Here is a tiny trained network, its code and every weight. The questions are about switching its units off for an input and a class, where a switched-off unit gives its printed mean instead of its output.

import numpy as np


def w(rows, s, z=0):
    codes = np.array(rows[::2]) - 128.0
    scale = np.full(codes.shape[1], s)
    scale[-1] = z or s
    return codes * scale


def f(y):
    return np.maximum(y, 0)


def log_softmax(a):
    a = a - a.max(-1, keepdims=True)
    return a - np.log(np.exp(a).sum(-1, keepdims=True))


def net(x, mask):
    res = np.array(x, float).reshape(1, 6) / 4 @ E
    y = f(res @ A[0][:, :-1].T + A[0][:, -1])
    res = res + np.where(mask, y, B[0][:, -1]) @ B[0][:, :-1]
    return log_softmax(res[-1] @ U[:, :-1].T + U[:, -1])


A, B = {}, {}
E = w([
[235,52,164,166],'x0',
[133,58,104,104],'x1',
[196,180,166,185],'x2',
[67,120,254,32],'x3',
[222,195,139,142],'x4',
[235,200,153,48],'x5',
],0.0079)
A[0] = w([
[91,92,142,104,240],'n1',
[184,169,67,113,218],'n2',
[104,125,170,115,236],'n3',
[59,163,140,130,140],'n4',
[96,42,104,102,145],'n5',
[101,16,78,105,191],'n6',
[195,66,178,70,139],'n7',
[239,104,120,153,80],'n8',
[117,147,202,133,186],'n9',
[130,209,31,128,255],'n10',
[113,127,194,116,166],'n11',
[108,118,176,82,163],'n12',
[87,62,104,113,124],'n13',
[126,147,46,207,125],'n14',
[146,71,94,184,194],'n15',
[80,79,146,124,193],'n16',
[141,165,171,102,79],'n17',
[141,170,106,100,62],'n18',
[168,95,118,173,164],'n19',
[114,149,203,129,118],'n20',
[133,180,100,78,176],'n21',
[107,3,138,90,173],'n22',
[177,181,148,127,192],'n23',
],0.014,0.0032)
B[0] = w([
[105,150,154,186,207],'n1',
[125,136,64,75,212],'n2',
[146,147,193,153,191],'n3',
[189,156,152,149,202],'n4',
[1,123,193,201,217],'n5',
[18,183,112,199,245],'n6',
[104,85,153,70,217],'n7',
[100,70,103,100,241],'n8',
[156,127,221,133,189],'n9',
[151,188,63,128,230],'n10',
[149,113,215,179,189],'n11',
[115,130,163,143,199],'n12',
[55,147,156,164,209],'n13',
[192,153,60,194,239],'n14',
[109,85,35,153,219],'n15',
[104,145,177,155,212],'n16',
[189,118,160,87,172],'n17',
[127,207,107,72,154],'n18',
[142,76,79,105,200],'n19',
[197,111,161,153,182],'n20',
[158,206,173,85,178],'n21',
[74,117,157,133,237],'n22',
[140,144,157,65,207],'n23',
],0.008,0.011)
U = w([
[42,115,132,154,135],'0',
[191,91,198,109,160],'1',
[151,96,35,196,71],'2',
[132,193,98,42,205],'3',
[135,145,138,182,232],'4',
[120,3,86,79,2],'5',
[108,168,126,160,63],'6',
],0.012,0.0033)

Each question gives the input, the list of numbers given to net, and the class t.
The units are the neurons (one row each of A and B). Each row of codes is followed by its name. A weight is (code - 128) times the scale printed after its matrix; where a second scale follows, it is the last column's (A, B and U).
mask holds one flag per neuron, in row order. A switched-off neuron (its flag False) gives its mean, the last column of its row in B, instead of its output. The means were averaged over made-up inputs and are rounded, as every weight is.
A unit's drop is (log p(t) with every unit on - log p(t) with that unit switched off) / (log p(t) with every unit on - log p(t) with every unit switched off).
The circuit of an input: a set's keep is (log p(t) with only the set's units on - log p(t) with every unit switched off) / (log p(t) with every unit on - log p(t) with every unit switched off). Starting from the 12 units with the biggest drops (on a tie, the unit counted first), units are removed one at a time, each time the one whose removal leaves the highest keep (on an exact tie, the one counted first), for as long as the keep stays at least 0.8.
units of the circuit, in order: the units of the circuit, biggest drop first
k most important neurons: the k neurons with the biggest drops, biggest first
drop when u is switched off: that unit's drop, to one decimal
input [8,5,-3,-8,2,4], class 5: units of the circuit, in order => [n8]
input [6,8,-8,4,5,5], class 0: units of the circuit, in order => [n6, n22]
input [6,8,1,-2,-7,7], class 5: units of the circuit, in order => [n7, n8]
input [-4,-6,-4,3,2,4], class 3: 2 most important neurons => [n18, n21]
input [0,-4,-1,-7,3,2], class 2: 2 most important neurons => [n14, n7]
input [-1,6,-5,-3,8,-8], class 2: 2 most important neurons => [n14, n15]
input [2,6,-7,-7,1,-6], class 0: 3 most important neurons => [n5, n6, n13]
input [0,-4,5,2,1,8], class 1: drop when n17 is switched off => 0.5
input [6,6,-6,7,2,3], class 0: drop when n6 is switched off => 0.2
input [5,6,8,-4,3,7], class 5: drop when n8 is switched off => 0.3
